Below are the code and all the weights of a small trained network. Each question names an input and a class and asks about switching units off, where a switched-off unit gives its printed mean instead of its output.

import numpy as np


def w(rows, s, z=0):
    codes = np.array(rows[::2]) - 128.0
    scale = np.full(codes.shape[1], s)
    scale[-1] = z or s
    return codes * scale


def norm(h):
    return h / np.sqrt((h * h).mean(-1, keepdims=True) + 1e-5)


def f(y):
    return np.maximum(y, 0)


def log_softmax(a):
    a = a - a.max(-1, keepdims=True)
    return a - np.log(np.exp(a).sum(-1, keepdims=True))


def net(x, mask):
    res = np.array(x, float).reshape(1, 2) / 4 @ E
    u = 0
    for l in range(2):
        y = f(norm(res) @ A[l][:, :-1].T + A[l][:, -1])
        res = res + np.where(mask[u : u + 11], y, B[l][:, -1]) @ B[l][:, :-1]
        u += 11
    return log_softmax(norm(res)[-1] @ U[:, :-1].T + U[:, -1])


A, B = {}, {}
E = w([
[85,117,79,254],'x0',
[172,83,165,177],'x1',
],0.0097)
A[0] = w([
[54,153,113,82,148],'0.n0',
[131,134,142,110,144],'0.n1',
[139,229,106,187,125],'0.n2',
[158,85,133,85,123],'0.n3',
[142,139,100,190,103],'0.n4',
[65,255,112,151,17],'0.n5',
[137,118,52,170,133],'0.n6',
[138,14,15,85,56],'0.n7',
[207,73,114,151,3],'0.n8',
[235,152,150,186,56],'0.n9',
[73,174,211,95,136],'0.n10',
],0.0078,0.0031)
B[0] = w([
[117,79,147,221,254],'0.n0',
[76,15,116,168,174],'0.n1',
[160,68,111,101,225],'0.n2',
[44,72,71,239,203],'0.n3',
[86,42,65,4,226],'0.n4',
[156,165,204,75,223],'0.n5',
[191,93,175,122,244],'0.n6',
[141,186,110,44,128],'0.n7',
[106,178,243,119,169],'0.n8',
[54,148,235,114,197],'0.n9',
[174,4,33,161,219],'0.n10',
],0.0038,0.0033)
A[1] = w([
[99,128,95,17,178],'1.n0',
[247,162,171,91,216],'1.n1',
[103,96,57,95,112],'1.n2',
[48,241,152,127,222],'1.n3',
[140,167,116,130,81],'1.n4',
[62,234,54,106,183],'1.n5',
[166,107,151,78,36],'1.n6',
[122,198,33,199,135],'1.n7',
[98,65,187,109,192],'1.n8',
[163,44,24,124,251],'1.n9',
[216,162,32,162,89],'1.n10',
],0.011,0.0027)
B[1] = w([
[72,82,142,178,233],'1.n0',
[84,102,68,187,183],'1.n1',
[243,147,86,141,200],'1.n2',
[238,160,76,123,171],'1.n3',
[98,94,115,57,129],'1.n4',
[197,147,199,255,206],'1.n5',
[71,155,186,137,169],'1.n6',
[8,65,160,50,197],'1.n7',
[163,186,81,111,222],'1.n8',
[122,153,132,48,255],'1.n9',
[118,48,156,85,141],'1.n10',
],0.0084,0.0079)
U = w([
[5,26,110,99,158],'0',
[198,117,153,223,181],'1',
[209,215,44,44,168],'2',
[98,194,189,89,32],'3',
[105,180,169,96,3],'4',
[105,180,167,97,2],'5',
],0.021,0.013)

Each question gives the input, the list of numbers given to net, and the class t.
The units are the neurons (one row each of A and B). Each row of codes is followed by its name. A weight is (code - 128) times the scale printed after its matrix; where a second scale follows, it is the last column's (A, B and U).
mask holds one flag per neuron, layer by layer. A switched-off neuron (its flag False) gives its mean, the last column of its row in B, instead of its output. The means were averaged over made-up inputs and are rounded, as every weight is.
A unit's drop is (log p(t) with every unit on - log p(t) with that unit switched off) / (log p(t) with every unit on - log p(t) with every unit switched off).
The circuit of an input: a set's keep is (log p(t) with only the set's units on - log p(t) with every unit switched off) / (log p(t) with every unit on - log p(t) with every unit switched off). Starting from the 12 units with the biggest drops (on a tie, the unit counted first), units are removed one at a time, each time the one whose removal leaves the highest keep (on an exact tie, the one counted first), for as long as the keep stays at least 0.8.
units of the circuit, in order: the units of the circuit, biggest drop first
unit that matters most: the unit with the biggest drop
k most important neurons: the k neurons with the biggest drops, biggest first
k most important neurons of layer l: the k neurons of layer l with the biggest drops, biggest first
drop when u is switched off: that unit's drop, to one decimal
input [4,4], class 0: 3 most important neurons	(1.n5, 1.n2, 0.n5)
input [-3,2], class 2: 3 most important neurons	(0.n3, 1.n8, 1.n7)
input [-5,3], class 0: units of the circuit, in order	(1.n1)
input [5,5], class 0: units of the circuit, in order	(1.n5, 1.n2)
input [3,2], class 2: 3 most important neurons	(0.n4, 1.n0, 1.n7)
input [-5,-7], class 1: 2 most important neurons	(1.n5, 1.n0)
input [3,-3], class 2: 3 most important neurons	(0.n4, 1.n2, 1.n0)
input [-3,3], class 2: 2 most important neurons of layer 1	(1.n8, 1.n0)
input [-6,5], class 0: 3 most important neurons	(1.n5, 1.n1, 1.n2)
input [6,-8], class 1: 2 most important neurons of layer 1	(1.n5, 1.n3)
input [4,3], class 0: 2 most important neurons	(1.n5, 1.n2)
input [-1,-8], class 1: drop when 1.n5 is switched off	0.2
input [-4,-8], class 1: drop when 1.n5 is switched off	0.4
input [-8,4], class 0: unit that matters most	1.n1
input [-5,-8], class 1: drop when 1.n5 is switched off	0.6
